[[149 127 133 110 140]
 [112 135 124 156 121]
 [149 134 124 113 147]] >> 156, 110

[[118 118 152 151 109 140]
 [151 111 124 122 142 113]
 [153 111 122 119 145 111]] >> 153, 109

[134 128 150 135 121 131 135] >> 150, 121

[116 102 103 125 119 139] >> 139, 102

[155 104 148 152] >> 155, 104

[[133 151 107 128 129 130]
 [118 127 146 155 134 147]] >> 155, 107

[153 146 119 150 113 127 132] >> 153, 113

[104 124 125 127 141 144] >> 144, 104

[[125 128 109 143 125 132]
 [120 131 123 156 143 149]] >> 156, 109

[[129 127 144 147 151 135 157]
 [124 123 128 132 129 131 130]] >> 157, 123
---
[[116 133 105 132]
 [115 138 102 131]
 [116 134 104 132]] value 104

[[153 124 156 151 125 137]
 [134 101 131 126 155 155]
 [141 107 140 134 147 151]] value 140

[[125 131 143 115 130 130]
 [127 131 114 141 126 104]
 [135 131 113 146 126 126]] value 113

[[153 154 148 149]
 [128 126 125 132]
 [129 130 126 129]] value 126

[[124 135 128 141 129 114]
 [123 130 132 143 129 115]
 [110 158 116 121 116 130]] value 116

[[151 129 128 127 127]
 [128 129 142 153 141]
 [151 152 129 127 128]] value 129

[[114 142 126 143 143 123 141]
 [108 115 128 116 117 135 115]
 [132 129 152 128 127 105 128]] value 152

[[126 143 103 156  99]
 [147 113 111  99 127]
 [152 110 152 140 135]] value 152

[[129 129 102 131 145 129 129]
 [127 128 144 126 118 127 127]
 [126 126 151 124 115 125 126]] value 151
---
[[139, 130, 136, 104, 121], [151, 125, 135, 116, 113], [112, 137, 136, 116, 107]] -> 130
[[150, 125, 140, 142], [113, 142, 128, 127], [134, 131, 138, 133]] -> 125
[[105, 149, 146, 105, 108], [103, 152, 149, 107, 107], [101, 156, 155, 99, 103]] -> 149
[[141, 103, 126, 146, 139, 128], [123, 108, 127, 132, 105, 116], [137, 144, 123, 120, 98, 125]] -> 103
[[124, 129, 135, 134, 140], [127, 124, 131, 121, 117], [135, 151, 120, 111, 109]] -> 129
[[138, 151, 118, 118, 123, 122], [133, 142, 118, 121, 130, 126], [135, 146, 118, 121, 132, 127]] -> 151
[[111, 123, 138, 108, 123, 130, 112], [134, 144, 114, 137, 141, 127, 145], [141, 106, 132, 109, 135, 134, 110]] -> 123
[[136, 155, 128, 126], [113, 103, 128, 131], [154, 129, 122, 111]] -> 155
---
Q:
[[137 157 103 123 125 129 148]
 [134 148 110 117 123 131 140]
 [124 116 137 112 122 132 115]]
A: 122

Q:
[[123 134 133 133]
 [127 129 129 129]
 [102 156 152 154]]
A: 156

Q:
[[119 133 127 129 129]
 [103 130 125 131 127]
 [ 99 127 127 132 130]]
A: 127

Q:
[[130 126 130 130 135 127]
 [134 123 131 134 143 128]
 [138 117 126 143 158 123]]
A: 143

Q:
[[134 111 135 128 132]
 [155 117 127 129 135]
 [147 126 136 130 137]]
A: 136

Q:
[[122 128 129 127 128 128 126]
 [107 142 129 134 110 126 122]
 [105 147 126 138 100 125 121]]
A: 100

Q:
[[135 118 153 135 130 123]
 [124 141 104 124 129 136]
 [135 117 155 136 130 123]]
A: 136

Q:
[[150 150 103 106 105]
 [152 152 101 104 103]
 [114 113 145 142 144]]
A: 145

Q:
[[136 156 116 150]
 [129 123 136 126]
 [123 143 121 120]]
A: 143
---
[[146 147 151 146 145]
 [143 144 147 143 142]
 [140 141 143 140 139]] value 139

[[141 122 116 126 116 120]
 [114 124 155 132 136 137]
 [125 133 127 132 131 129]] value 129

[[122 125 128 137 117]
 [145 116 136 109 135]
 [130 100 117 135 125]] value 125

[[129 129 129 128 122 127 132]
 [131 129 131 128 130 136 132]
 [119 127 119 129 118 104 121]] value 121

[[143 108 119 143 109]
 [138 102 112 131 119]
 [143 111 121 144 109]] value 109

[[103 120 130 142 115 138 107]
 [112 108 121 137 127 122 115]
 [132 138 138 136 130 147 143]] value 143

[[144 150 130 128]
 [155 136 128 128]
 [128 128 129 146]] value 146

[[121 124 136 145 129 152 129]
 [127 118 143 139 121 127 132]
 [127 143 131 131 117 127 119]] value 119

[[133 126 157 158 122 122 128]
 [128 127 155 154 133 129 123]
 [111 139 102 108 141 154 115]] value 115

[[131 131 104 149 105]
 [106 144 133 148 148]
 [153 135 134 146 124]] value 124
---
Q: [117 104 101 150]
A: 101
Q: [123 120 155 126]
A: 155
Q: [121 111 107 107]
A: 107
Q: [152 130 128 149]
A: 128
Q: [132 110 134 100]
A: 134
Q: [137 130 155 133]
A: 155
---
array([[119, 124, 143, 156, 125, 109, 115],
       [129, 127, 116, 128, 132, 134, 150],
       [115, 144, 141, 107, 107, 103, 108]]): 108

array([[128, 138, 125, 136, 132, 128, 133],
       [125, 126, 119, 117, 156, 136,  98],
       [128, 127, 125, 128, 124, 129, 133]]): 133

array([[145, 124, 133, 141, 137, 122],
       [137, 148, 116, 139, 124, 125],
       [152, 153, 121, 126, 130, 125]]): 125

array([[124, 117, 119, 127],
       [105, 115, 119, 126],
       [134, 121, 122, 126]]): 126

array([[127, 101, 122, 116, 120, 150, 126],
       [127, 135, 123, 125, 118, 110, 125],
       [126, 104, 124, 118, 118, 145, 125]]): 125

array([[133, 105, 151, 115, 127],
       [110, 105, 125, 114, 125],
       [134, 113, 152, 104, 127]]): 127

array([[127, 117, 131, 123, 124, 132],
       [121, 134, 136, 128, 149, 117],
       [126, 127, 131, 124, 137, 130]]): 130

array([[129, 133, 128, 135, 132, 143, 120],
       [123, 123, 132, 130, 114, 127, 104],
       [147, 135, 111, 123, 136, 116, 145]]): 145

array([[106, 135, 136, 106],
       [129, 133, 135, 129],
       [138, 124, 123, 138]]): 138

array([[135, 101, 149, 133, 121, 112, 127],
       [137, 152, 134, 132, 134, 137, 148],
       [112, 117, 118, 133, 122, 120, 115]]): 115
---
[[138 129 118 106 117 126]
 [134 149 101 132 134 126]] ⇒ 138, 126

[[121 108 149 110]
 [128 145 104 144]] ⇒ 121, 144

[101 148 102 103] ⇒ 101, 103

[102 117 122 107 149 108 105] ⇒ 102, 105

[129 144 137 113 152 143] ⇒ 129, 143

[108 105 103 119 125 109] ⇒ 108, 109

[[128 128 128 132 132 128]
 [153 153 154 106 105 152]
 [106 107 106 154 154 107]] ⇒ 128, 107

[128 123 120 104] ⇒ 128, 104

[[148 106 136 152 125]
 [137 119 135 141 124]] ⇒ 148, 124
---
[145 109 140 153 123 150] gives 140
[115 107 125 156 119 141 105] gives 156
[132 146 119 122  98] gives 146
[125 103 114 122 146 143] gives 114
[130 155 154 112 103 125 124] gives 112
[154 147 140 124] gives 154
[140 113 152 155 111 134] gives 152
[114 150 121 146] gives 114
[145 146 131 154] gives 145
---
[136 114 104 131 116] Out: 104
[126 152 138 147] Out: 152
[130 118 116 156 151 110 120] Out: 151
[145 109 133 150 128] Out: 133
[131 133 144 155 152] Out: 144
[105 147 136 101 152 145] Out: 101
[112 141 120 100 142 108] Out: 100
[101 125 140 121 106 109] Out: 121
---
array([158, 121, 128, 143, 121]) -> 128

array([[120, 137, 116, 107, 132, 116],
       [135, 120, 132, 139, 127, 138]]) -> 132

array([136, 119, 152, 139]) -> 152

array([129, 116, 154, 117, 135]) -> 154

array([129, 127, 150, 142, 158, 125, 154]) -> 150

array([[144, 118, 110, 126],
       [142, 150, 114, 138]]) -> 114

array([[106, 139, 157, 125, 154],
       [109, 136, 153, 127, 151],
       [106, 142, 158, 122, 153]]) -> 158
